Below are the code and all the weights of a small trained network. Each question names an input and a target symbol and asks about switching units off, where a switched-off unit gives its printed mean instead of its output.

import numpy as np


def w(rows, s, z=0):
    codes = np.array(rows[::2]) - 128.0
    scale = np.full(codes.shape[1], s)
    scale[-1] = z or s
    return codes * scale


def norm(h):
    return h / np.sqrt((h * h).mean(-1, keepdims=True) + 1e-5)


def f(y):
    return y / 2 * (1 + np.tanh(0.7978845608 * (y + 0.044715 * y**3)))


def softmax(a):
    e = np.exp(a - a.max(-1, keepdims=True))
    return e / e.sum(-1, keepdims=True)


def log_softmax(a):
    a = a - a.max(-1, keepdims=True)
    return a - np.log(np.exp(a).sum(-1, keepdims=True))


def net(x, mask):
    ids = ['ΠΣδεζμξ'.index(c) for c in x.split()]
    T = len(ids)
    res = E[ids] + P[:T]
    r = norm(res)
    for j in range(3):
        rows = slice(2 * j, 2 * j + 2)
        q, k, v = (r @ M[0][rows].T for M in (Q, K, V))
        z = softmax(np.where(np.tri(T) > 0, q @ k.T / 2**0.5, -1e9)) @ v
        o = O[0][rows]
        res = res + np.where(mask[j], z, o[:, -1]) @ o[:, :-1]
    y = f(norm(res) @ A[0][:, :-1].T + A[0][:, -1])
    res = res + np.where(mask[3:27], y, B[0][:, -1]) @ B[0][:, :-1]
    return log_softmax(norm(res)[-1] @ U[:, :-1].T + U[:, -1])


Q, K, V, O, A, B = {}, {}, {}, {}, {}, {}
E = w([
[147,225,130,148],'Π',
[140,144,78,43],'Σ',
[161,116,137,203],'δ',
[212,148,140,96],'ε',
[252,123,139,140],'ζ',
[206,62,63,153],'μ',
[69,114,2,212],'ξ',
],0.018)
P = w([
[70,69,254,30],'0',
[157,199,98,66],'1',
[145,216,88,108],'2',
[154,211,87,125],'3',
[165,204,85,131],'4',
[176,203,77,151],'5',
[178,202,76,156],'6',
[181,188,78,154],'7',
[193,191,81,153],'8',
],0.0073)
Q[0] = w([
[169,223,73,101],'h1',
[170,185,165,60],'h1',
[52,158,167,143],'h2',
[65,118,200,66],'h2',
[196,78,249,126],'h3',
[237,159,114,176],'h3',
],0.012)
K[0] = w([
[102,99,126,189],'h1',
[168,129,91,168],'h1',
[176,185,115,152],'h2',
[146,190,88,111],'h2',
[95,115,120,2],'h3',
[114,115,196,118],'h3',
],0.017)
V[0] = w([
[179,105,54,164],'h1',
[80,29,179,59],'h1',
[103,108,71,10],'h2',
[105,10,154,114],'h2',
[101,173,46,146],'h3',
[1,54,157,58],'h3',
],0.0089)
O[0] = w([
[133,83,150,108,215],'h1',
[144,169,57,125,3],'h1',
[134,44,147,36,97],'h2',
[44,1,144,195,187],'h2',
[42,124,142,119,67],'h3',
[134,147,43,176,18],'h3',
],0.0099,0.0055)
A[0] = w([
[116,103,193,170,139],'n1',
[139,140,181,130,101],'n2',
[35,90,81,170,155],'n3',
[93,110,80,105,55],'n4',
[167,127,169,172,87],'n5',
[78,238,160,145,43],'n6',
[116,250,188,145,69],'n7',
[111,68,73,122,81],'n8',
[149,193,32,179,75],'n9',
[178,95,78,149,111],'n10',
[194,111,157,136,131],'n11',
[169,144,88,93,117],'n12',
[42,172,124,110,137],'n13',
[98,161,150,161,97],'n14',
[111,114,163,111,140],'n15',
[159,185,41,162,209],'n16',
[111,69,141,134,123],'n17',
[136,174,144,128,70],'n18',
[106,84,140,37,170],'n19',
[156,144,53,152,108],'n20',
[149,76,69,124,91],'n21',
[199,159,79,61,2],'n22',
[96,92,194,194,199],'n23',
[100,142,123,136,112],'n24',
],0.013,0.0049)
B[0] = w([
[90,168,70,108,204],'n1',
[146,166,78,160,156],'n2',
[113,161,197,39,180],'n3',
[115,142,145,113,123],'n4',
[141,168,105,120,196],'n5',
[134,185,207,27,156],'n6',
[36,162,214,72,181],'n7',
[142,211,232,99,142],'n8',
[121,86,48,194,194],'n9',
[127,68,254,115,184],'n10',
[111,98,70,132,219],'n11',
[112,135,163,177,143],'n12',
[241,21,130,78,145],'n13',
[140,154,116,123,141],'n14',
[140,145,53,178,151],'n15',
[71,93,163,170,227],'n16',
[88,206,75,114,161],'n17',
[101,164,203,120,127],'n18',
[123,188,41,226,215],'n19',
[75,44,103,183,164],'n20',
[141,154,233,110,152],'n21',
[59,217,104,174,146],'n22',
[101,152,66,94,255],'n23',
[141,166,123,77,120],'n24',
],0.0063,0.0066)
U = w([
[148,160,228,136,130],'Π',
[150,1,215,113,173],'Σ',
[95,123,135,244,227],'δ',
[208,81,163,120,141],'ε',
[231,144,111,125,7],'ζ',
[42,47,167,101,44],'μ',
[148,144,38,66,4],'ξ',
],0.0086,0.0015)

Each question gives the input, a string of symbols that net reads in full, and the target symbol t.
The units are the heads (2 rows each of Q, K, V and O) and the neurons (one row each of A and B). Each row of codes is followed by its name. A weight is (code - 128) times the scale printed after its matrix; where a second scale follows, it is the last column's (O, A, B and U).
mask holds one flag per unit, heads first, then neurons. A switched-off unit (its flag False) gives its mean, the last column of its rows in O or B, instead of its output. The means were averaged over made-up inputs and are rounded, as every weight is.
A unit's drop is (log p(t) with every unit on - log p(t) with that unit switched off) / (log p(t) with every unit on - log p(t) with every unit switched off).
The circuit of an input: a set's keep is (log p(t) with only the set's units on - log p(t) with every unit switched off) / (log p(t) with every unit on - log p(t) with every unit switched off). Starting from the 12 units with the biggest drops (on a tie, the unit counted first), units are removed one at a time, each time the one whose removal leaves the highest keep (on an exact tie, the one counted first), for as long as the keep stays at least 0.8.
units of the circuit, in order: the units of the circuit, biggest drop first
most important unit: the unit with the biggest drop
top k neurons: the k neurons with the biggest drops, biggest first
heads that matter: for each layer, one digit per head in row order, 1 if its drop is at least 0.15 and else 0, layers parted by /
drop when u is switched off: that unit's drop, to one decimal
input ζ Σ ξ, target μ: top 2 neurons : [n3; n13]
input Π μ δ, target Π: top 3 neurons : [n7; n19; n6]
input Σ δ Σ, target Σ: most important unit : h3
input δ ζ ξ ε, target δ: heads that matter : 011
input Σ δ Σ δ ξ, target μ: heads that matter : 101
input ζ Σ ξ ξ δ, target ζ: heads that matter : 001
input Π Σ Σ ξ δ, target Π: heads that matter : 010
input Σ Π δ ζ, target Σ: heads that matter : 010
input ξ Σ μ ξ ε μ, target Σ: top 3 neurons : [n10; n21; n8]
input δ μ Σ, target δ: heads that matter : 000
input δ δ ξ δ ξ Σ ζ, target δ: heads that matter : 010
input μ δ Σ δ ζ ξ δ δ δ, target μ: top 2 neurons : [n19; n23]
input ξ δ Σ δ δ δ Σ δ, target ξ: top 3 neurons : [n23; n1; n16]
input ξ ξ ε ε Σ μ, target Σ: units of the circuit, in order : [n10]
input ζ δ δ ε μ δ, target ζ: drop when h3 is switched off : 0.4
input Σ ξ Σ δ δ μ Σ δ ξ, target Σ: drop when n17 is switched off : 0.1
input Σ Π ξ δ, target Σ: drop when n19 is switched off : 0.2
